Below are the code and all the weights of a small trained network. Each question names an input and a target symbol and asks about switching units off, where a switched-off unit gives its printed mean instead of its output.

import numpy as np


def w(rows, s, z=0):
    codes = np.array(rows[::2]) - 128.0
    scale = np.full(codes.shape[1], s)
    scale[-1] = z or s
    return codes * scale


def norm(h):
    return h / np.sqrt((h * h).mean(-1, keepdims=True) + 1e-5)


def f(y):
    return y / 2 * (1 + np.tanh(0.7978845608 * (y + 0.044715 * y**3)))


def softmax(a):
    e = np.exp(a - a.max(-1, keepdims=True))
    return e / e.sum(-1, keepdims=True)


def log_softmax(a):
    a = a - a.max(-1, keepdims=True)
    return a - np.log(np.exp(a).sum(-1, keepdims=True))


def net(x, mask):
    ids = ['αβδεζηθλμξπστφψω'.index(c) for c in x.split()]
    T = len(ids)
    res = E[ids] + P[:T]
    r = norm(res)
    for j in range(2):
        rows = slice(4 * j, 4 * j + 4)
        q, k, v = (r @ M[0][rows].T for M in (Q, K, V))
        z = softmax(np.where(np.tri(T) > 0, q @ k.T / 4**0.5, -1e9)) @ v
        o = O[0][rows]
        res = res + np.where(mask[j], z, o[:, -1]) @ o[:, :-1]
    y = f(norm(res) @ A[0][:, :-1].T + A[0][:, -1])
    res = res + np.where(mask[2:6], y, B[0][:, -1]) @ B[0][:, :-1]
    return log_softmax(norm(res)[-1] @ U[:, :-1].T + U[:, -1])


Q, K, V, O, A, B = {}, {}, {}, {}, {}, {}
E = w([
[122,160,78,116],'α',
[169,155,166,72],'β',
[123,142,203,3],'δ',
[195,170,136,83],'ε',
[183,176,149,77],'ζ',
[101,156,132,199],'η',
[174,224,142,156],'θ',
[128,105,136,91],'λ',
[82,137,84,124],'μ',
[107,99,44,160],'ξ',
[166,115,123,166],'π',
[70,130,149,182],'σ',
[95,230,132,139],'τ',
[186,93,70,89],'φ',
[69,106,147,119],'ψ',
[103,168,156,205],'ω',
],0.02)
P = w([
[120,195,39,111],'0',
[119,202,59,130],'1',
[121,192,85,131],'2',
[136,167,123,107],'3',
[148,139,154,81],'4',
[40,44,143,90],'5',
[148,254,129,186],'6',
[48,78,160,115],'7',
[162,190,168,140],'8',
[77,79,177,103],'9',
],0.0078)
Q[0] = w([
[109,190,110,4],'head 1',
[145,150,186,95],'head 1',
[153,133,139,113],'head 1',
[35,103,153,76],'head 1',
[117,142,89,120],'head 2',
[177,176,157,134],'head 2',
[65,142,196,65],'head 2',
[170,139,78,117],'head 2',
],0.014)
K[0] = w([
[154,158,132,7],'head 1',
[185,134,149,90],'head 1',
[130,95,97,158],'head 1',
[58,99,140,120],'head 1',
[105,49,81,165],'head 2',
[171,87,121,92],'head 2',
[98,98,185,98],'head 2',
[181,183,127,99],'head 2',
],0.013)
V[0] = w([
[101,201,116,118],'head 1',
[78,14,136,107],'head 1',
[170,31,105,113],'head 1',
[181,133,149,30],'head 1',
[212,132,58,228],'head 2',
[86,143,79,143],'head 2',
[122,104,220,255],'head 2',
[221,205,85,60],'head 2',
],0.0093)
O[0] = w([
[144,91,157,52,225],'head 1',
[127,221,136,123,3],'head 1',
[254,218,38,161,11],'head 1',
[15,251,58,94,185],'head 1',
[134,122,126,132,58],'head 2',
[106,238,32,40,154],'head 2',
[176,216,64,136,23],'head 2',
[116,96,102,167,228],'head 2',
],0.0051,0.0054)
A[0] = w([
[27,72,164,40,117],'neuron 1',
[80,254,97,35,112],'neuron 2',
[162,201,173,71,211],'neuron 3',
[23,67,141,54,254],'neuron 4',
],0.0061,0.0015)
B[0] = w([
[179,174,126,254,240],'neuron 1',
[171,158,27,182,222],'neuron 2',
[59,158,96,122,174],'neuron 3',
[134,178,111,85,255],'neuron 4',
],0.0097,0.0061)
U = w([
[88,51,36,142,91],'α',
[94,216,10,194,177],'β',
[110,104,148,89,56],'δ',
[15,210,130,106,209],'ε',
[138,124,138,87,41],'ζ',
[145,181,193,200,176],'η',
[164,131,147,108,29],'θ',
[158,135,144,97,1],'λ',
[144,123,137,113,51],'μ',
[131,132,147,89,25],'ξ',
[235,63,134,164,227],'π',
[190,125,127,129,83],'σ',
[166,77,47,80,125],'τ',
[151,124,146,103,77],'φ',
[102,87,175,190,136],'ψ',
[60,75,193,136,200],'ω',
],0.011,0.0033)

Each question gives the input, a string of symbols that net reads in full, and the target symbol t.
The units are the heads (4 rows each of Q, K, V and O) and the neurons (one row each of A and B). Each row of codes is followed by its name. A weight is (code - 128) times the scale printed after its matrix; where a second scale follows, it is the last column's (O, A, B and U).
mask holds one flag per unit, heads first, then neurons. A switched-off unit (its flag False) gives its mean, the last column of its rows in O or B, instead of its output. The means were averaged over made-up inputs and are rounded, as every weight is.
A unit's drop is (log p(t) with every unit on - log p(t) with that unit switched off) / (log p(t) with every unit on - log p(t) with every unit switched off).
The circuit of an input: a set's keep is (log p(t) with only the set's units on - log p(t) with every unit switched off) / (log p(t) with every unit on - log p(t) with every unit switched off). Starting from all 6 units, units are removed one at a time, each time the one whose removal leaves the highest keep (on an exact tie, the one counted first), for as long as the keep stays at least 0.8.
units of the circuit, in order: the units of the circuit, biggest drop first
top k neurons: the k neurons with the biggest drops, biggest first
heads that matter: for each layer, one digit per head in row order, 1 if its drop is at least 0.15 and else 0, layers parted by /
drop when u is switched off: that unit's drop, to one decimal
input δ μ β ε, target β: heads that matter	10
input β θ λ λ λ δ, target ε: heads that matter	11
input ψ θ μ ψ α δ θ, target ε: units of the circuit, in order	(neuron 1; head 1; neuron 3)
input θ η β ε φ λ β ψ, target β: heads that matter	11
input λ θ β, target β: top 2 neurons	(neuron 1; neuron 2)
input β β φ π δ, target ε: heads that matter	10
input β ψ μ θ λ μ ξ, target α: heads that matter	10
input ψ τ θ ξ θ, target ε: heads that matter	11
input ε η η η β, target β: heads that matter	10
input μ α μ δ ψ, target β: units of the circuit, in order	(head 1; neuron 1)
input η α ω ε λ, target β: units of the circuit, in order	(head 1)
input θ δ σ θ τ ω β ω λ, target β: units of the circuit, in order	(head 1; neuron 2)
input λ β φ μ δ δ δ ζ ω ω, target ω: units of the circuit, in order	(neuron 2; head 1)
input π λ λ θ β δ ξ, target α: units of the circuit, in order	(neuron 1; head 1; neuron 2)
input ξ β μ ζ, target β: heads that matter	10
input ψ θ β σ, target η: top 2 neurons	(neuron 1; neuron 3)
input δ β λ θ σ σ λ ε, target β: top neuron	(neuron 1)
input μ δ λ π, target π: drop when neuron 1 is switched off	0.2
input α τ δ δ θ σ, target η: drop when head 1 is switched off	0.6
input ω π ε μ θ η ζ, target β: drop when neuron 3 is switched off	0.1
input θ φ β ψ ψ ψ θ δ β, target ε: top neuron	(neuron 3)
